Below is a small trained network, with its code and all its weights. Each question gives an input and a class and asks what happens when units are switched off, that is, made to give their printed mean instead of their output.

import numpy as np


def w(rows, s, z=0):
    codes = np.array(rows[::2]) - 128.0
    scale = np.full(codes.shape[1], s)
    scale[-1] = z or s
    return codes * scale


def norm(h):
    return h / np.sqrt((h * h).mean(-1, keepdims=True) + 1e-5)


def f(y):
    return y / 2 * (1 + np.tanh(0.7978845608 * (y + 0.044715 * y**3)))


def log_softmax(a):
    a = a - a.max(-1, keepdims=True)
    return a - np.log(np.exp(a).sum(-1, keepdims=True))


def net(x, mask):
    res = np.array(x, float).reshape(1, 3) / 4 @ E
    u = 0
    for l in range(3):
        y = f(norm(res) @ A[l][:, :-1].T + A[l][:, -1])
        res = res + np.where(mask[u : u + 14], y, B[l][:, -1]) @ B[l][:, :-1]
        u += 14
    return log_softmax(norm(res)[-1] @ U[:, :-1].T + U[:, -1])


A, B = {}, {}
E = w([
[166,195,169],'x0',
[179,132,82],'x1',
[246,3,146],'x2',
],0.0061)
A[0] = w([
[200,218,218,217],'L0N1',
[230,216,114,77],'L0N2',
[33,72,191,3],'L0N3',
[138,50,144,42],'L0N4',
[172,164,174,27],'L0N5',
[33,166,29,239],'L0N6',
[57,156,3,221],'L0N7',
[233,100,114,246],'L0N8',
[32,70,142,127],'L0N9',
[186,123,199,62],'L0N10',
[172,166,122,118],'L0N11',
[180,171,159,71],'L0N12',
[97,143,169,80],'L0N13',
[82,152,172,111],'L0N14',
],0.0071,0.0014)
B[0] = w([
[166,96,110,220],'L0N1',
[134,117,117,189],'L0N2',
[127,122,134,145],'L0N3',
[161,138,106,153],'L0N4',
[205,159,168,132],'L0N5',
[149,99,124,252],'L0N6',
[232,34,96,229],'L0N7',
[130,99,72,255],'L0N8',
[70,170,114,165],'L0N9',
[69,167,203,157],'L0N10',
[195,125,124,145],'L0N11',
[155,140,105,143],'L0N12',
[99,121,77,130],'L0N13',
[136,115,253,149],'L0N14',
],0.0062,0.0035)
A[1] = w([
[152,108,126,161],'L1N1',
[179,212,189,54],'L1N2',
[55,153,124,203],'L1N3',
[112,147,239,253],'L1N4',
[140,189,135,182],'L1N5',
[82,111,250,79],'L1N6',
[158,187,107,62],'L1N7',
[137,169,135,189],'L1N8',
[124,93,104,172],'L1N9',
[151,92,142,146],'L1N10',
[169,170,75,79],'L1N11',
[194,121,107,133],'L1N12',
[82,194,83,148],'L1N13',
[154,62,69,118],'L1N14',
],0.012,0.0027)
B[1] = w([
[83,149,236,168],'L1N1',
[249,102,165,170],'L1N2',
[178,140,144,169],'L1N3',
[118,193,85,189],'L1N4',
[189,69,100,150],'L1N5',
[24,247,141,173],'L1N6',
[130,104,133,136],'L1N7',
[187,76,101,143],'L1N8',
[149,123,176,176],'L1N9',
[100,151,173,171],'L1N10',
[99,109,191,161],'L1N11',
[101,122,155,217],'L1N12',
[201,73,3,155],'L1N13',
[133,170,158,253],'L1N14',
],0.006)
A[2] = w([
[82,131,84,201],'L2N1',
[143,164,5,162],'L2N2',
[63,74,100,187],'L2N3',
[150,92,98,148],'L2N4',
[95,144,151,166],'L2N5',
[117,116,115,104],'L2N6',
[99,64,103,81],'L2N7',
[137,134,78,161],'L2N8',
[170,111,109,105],'L2N9',
[159,119,142,141],'L2N10',
[126,167,100,114],'L2N11',
[89,188,121,1],'L2N12',
[171,101,140,152],'L2N13',
[181,130,91,117],'L2N14',
],0.018,0.0026)
B[2] = w([
[192,112,177,168],'L2N1',
[121,11,204,229],'L2N2',
[226,252,71,191],'L2N3',
[88,165,240,191],'L2N4',
[78,131,222,150],'L2N5',
[162,156,152,122],'L2N6',
[253,194,149,173],'L2N7',
[89,69,229,154],'L2N8',
[74,165,95,195],'L2N9',
[75,133,59,201],'L2N10',
[241,68,131,146],'L2N11',
[27,108,90,165],'L2N12',
[74,161,104,253],'L2N13',
[14,197,163,201],'L2N14',
],0.0046,0.0057)
U = w([
[228,188,149,197],'0',
[139,13,193,217],'1',
[10,224,130,162],'2',
[63,128,179,89],'3',
[86,75,40,5],'4',
[96,75,34,19],'5',
[84,78,49,1],'6',
[115,82,24,33],'7',
],0.014,0.0076)

Each question gives the input, the list of numbers given to net, and the class t.
The units are the neurons (one row each of A and B). Each row of codes is followed by its name. A weight is (code - 128) times the scale printed after its matrix; where a second scale follows, it is the last column's (A, B and U).
mask holds one flag per neuron, layer by layer. A switched-off neuron (its flag False) gives its mean, the last column of its row in B, instead of its output. The means were averaged over made-up inputs and are rounded, as every weight is.
A unit's drop is (log p(t) with every unit on - log p(t) with that unit switched off) / (log p(t) with every unit on - log p(t) with every unit switched off).
The circuit of an input: a set's keep is (log p(t) with only the set's units on - log p(t) with every unit switched off) / (log p(t) with every unit on - log p(t) with every unit switched off). Starting from the 12 units with the biggest drops (on a tie, the unit counted first), units are removed one at a time, each time the one whose removal leaves the highest keep (on an exact tie, the one counted first), for as long as the keep stays at least 0.8.
units of the circuit, in order: the units of the circuit, biggest drop first
most important unit: the unit with the biggest drop
top k neurons: the k neurons with the biggest drops, biggest first
drop when u is switched off: that unit's drop, to one decimal
input [8,8,-7], class 0: units of the circuit, in order => (L1N2 L2N13)
input [4,-3,-5], class 1: units of the circuit, in order => (L2N2 L1N13)
input [6,-6,-3], class 0: units of the circuit, in order => (L1N2)
input [-8,-8,-2], class 0: units of the circuit, in order => (L2N3 L2N7)
input [5,-6,-8], class 1: top 3 neurons => (L2N2 L1N13 L2N11)
input [0,1,-6], class 1: units of the circuit, in order => (L2N2 L1N13)
input [1,0,-5], class 1: units of the circuit, in order => (L1N13 L2N2)
input [-5,-5,-4], class 0: units of the circuit, in order => (L0N7 L2N3 L2N1)
input [-8,-4,-6], class 0: top 2 neurons => (L2N3 L0N7)
input [-2,1,3], class 3: top 2 neurons => (L1N14 L0N7)
input [-6,-7,2], class 2: top 2 neurons => (L0N8 L1N6)
input [-4,-2,2], class 0: top 2 neurons => (L1N6 L0N5)
input [6,-2,-7], class 1: top 3 neurons => (L2N2 L1N13 L2N8)
input [6,-8,3], class 2: most important unit => L1N6
input [2,-1,3], class 3: top 3 neurons => (L0N7 L2N2 L2N11)
input [3,8,4], class 2: top 2 neurons => (L0N8 L2N2)
input [-2,6,2], class 2: drop when L2N2 is switched off => 0.1
input [0,2,-8], class 1: drop when L1N10 is switched off => 0.0
input [-1,3,-4], class 1: drop when L2N9 is switched off => 0.1
input [-4,8,5], class 2: most important unit => L2N2
